Here is a tiny trained network, its code and every weight. The questions are about switching its units off for an input and a class, where a switched-off unit gives its printed mean instead of its output.

import numpy as np


def w(rows, s, z=0):
    codes = np.array(rows[::2]) - 128.0
    scale = np.full(codes.shape[1], s)
    scale[-1] = z or s
    return codes * scale


def norm(h):
    return h / np.sqrt((h * h).mean(-1, keepdims=True) + 1e-5)


def f(y):
    return y / 2 * (1 + np.tanh(0.7978845608 * (y + 0.044715 * y**3)))


def log_softmax(a):
    a = a - a.max(-1, keepdims=True)
    return a - np.log(np.exp(a).sum(-1, keepdims=True))


def net(x, mask):
    res = np.array(x, float).reshape(1, 5) / 4 @ E
    u = 0
    for l in range(2):
        y = f(norm(res) @ A[l][:, :-1].T + A[l][:, -1])
        res = res + np.where(mask[u : u + 12], y, B[l][:, -1]) @ B[l][:, :-1]
        u += 12
    return log_softmax(norm(res)[-1] @ U[:, :-1].T + U[:, -1])


A, B = {}, {}
E = w([
[149,251,168],'x0',
[118,132,136],'x1',
[172,109,89],'x2',
[45,138,55],'x3',
[142,122,117],'x4',
],0.012)
A[0] = w([
[114,118,76,98],'0.n0',
[94,76,68,38],'0.n1',
[170,104,118,25],'0.n2',
[171,225,74,255],'0.n3',
[103,111,159,128],'0.n4',
[99,154,119,126],'0.n5',
[9,98,130,121],'0.n6',
[146,141,199,171],'0.n7',
[73,151,190,121],'0.n8',
[84,95,140,103],'0.n9',
[142,112,180,175],'0.n10',
[139,167,201,72],'0.n11',
],0.013,0.0038)
B[0] = w([
[106,159,94,153],'0.n0',
[57,88,115,191],'0.n1',
[156,93,140,123],'0.n2',
[79,191,143,255],'0.n3',
[147,72,93,144],'0.n4',
[106,174,88,147],'0.n5',
[158,124,55,249],'0.n6',
[164,83,1,205],'0.n7',
[161,116,91,177],'0.n8',
[238,99,135,157],'0.n9',
[209,53,128,183],'0.n10',
[182,170,131,184],'0.n11',
],0.0068,0.0053)
A[1] = w([
[163,94,104,151],'1.n0',
[191,166,191,92],'1.n1',
[197,181,212,255],'1.n2',
[51,193,111,161],'1.n3',
[90,130,91,86],'1.n4',
[167,173,246,93],'1.n5',
[181,53,159,163],'1.n6',
[142,29,202,133],'1.n7',
[207,164,209,88],'1.n8',
[139,65,21,191],'1.n9',
[35,52,98,122],'1.n10',
[202,59,154,95],'1.n11',
],0.012,0.0028)
B[1] = w([
[86,150,175,170],'1.n0',
[142,108,11,165],'1.n1',
[108,15,115,204],'1.n2',
[159,137,167,192],'1.n3',
[87,135,132,148],'1.n4',
[179,53,85,162],'1.n5',
[112,219,170,202],'1.n6',
[213,205,255,188],'1.n7',
[109,101,56,178],'1.n8',
[112,100,176,253],'1.n9',
[103,102,172,207],'1.n10',
[116,184,171,200],'1.n11',
],0.0099,0.0079)
U = w([
[164,128,251,206],'0',
[119,139,135,4],'1',
[33,85,149,235],'2',
[116,137,125,2],'3',
[121,147,137,3],'4',
[180,128,45,229],'5',
[119,164,142,18],'6',
[79,247,89,211],'7',
],0.022,0.0083)

Each question gives the input, the list of numbers given to net, and the class t.
The units are the neurons (one row each of A and B). Each row of codes is followed by its name. A weight is (code - 128) times the scale printed after its matrix; where a second scale follows, it is the last column's (A, B and U).
mask holds one flag per neuron, layer by layer. A switched-off neuron (its flag False) gives its mean, the last column of its row in B, instead of its output. The means were averaged over made-up inputs and are rounded, as every weight is.
A unit's drop is (log p(t) with every unit on - log p(t) with that unit switched off) / (log p(t) with every unit on - log p(t) with every unit switched off).
The circuit of an input: a set's keep is (log p(t) with only the set's units on - log p(t) with every unit switched off) / (log p(t) with every unit on - log p(t) with every unit switched off). Starting from the 12 units with the biggest drops (on a tie, the unit counted first), units are removed one at a time, each time the one whose removal leaves the highest keep (on an exact tie, the one counted first), for as long as the keep stays at least 0.8.
circuit, biggest first: the units of the circuit, biggest drop first
top k neurons: the k neurons with the biggest drops, biggest first
drop of u: that unit's drop, to one decimal
input [3,-7,7,2,6], class 7: circuit, biggest first => [0.n3]
input [2,-8,3,1,7], class 7: top 2 neurons => [0.n3; 0.n10]
input [-6,2,2,0,4], class 0: circuit, biggest first => [1.n7; 0.n7; 1.n2]
input [1,-8,-3,0,1], class 5: top 2 neurons => [0.n11; 1.n6]
input [1,-2,-1,-4,2], class 5: top 2 neurons => [0.n11; 1.n1]
input [1,8,-4,-4,-3], class 5: top 2 neurons => [0.n11; 1.n1]
input [0,6,7,0,-1], class 0: top 2 neurons => [0.n7; 0.n3]
input [-8,-7,-8,0,3], class 0: top 3 neurons => [1.n7; 0.n9; 0.n7]
input [-5,0,6,0,-6], class 0: drop of 0.n3 => 0.1
input [2,2,8,6,8], class 7: top 2 neurons => [1.n2; 0.n3]
input [-7,8,0,-1,-8], class 0: drop of 1.n7 => 0.2
input [7,3,6,-7,-6], class 5: drop of 1.n10 => 0.0
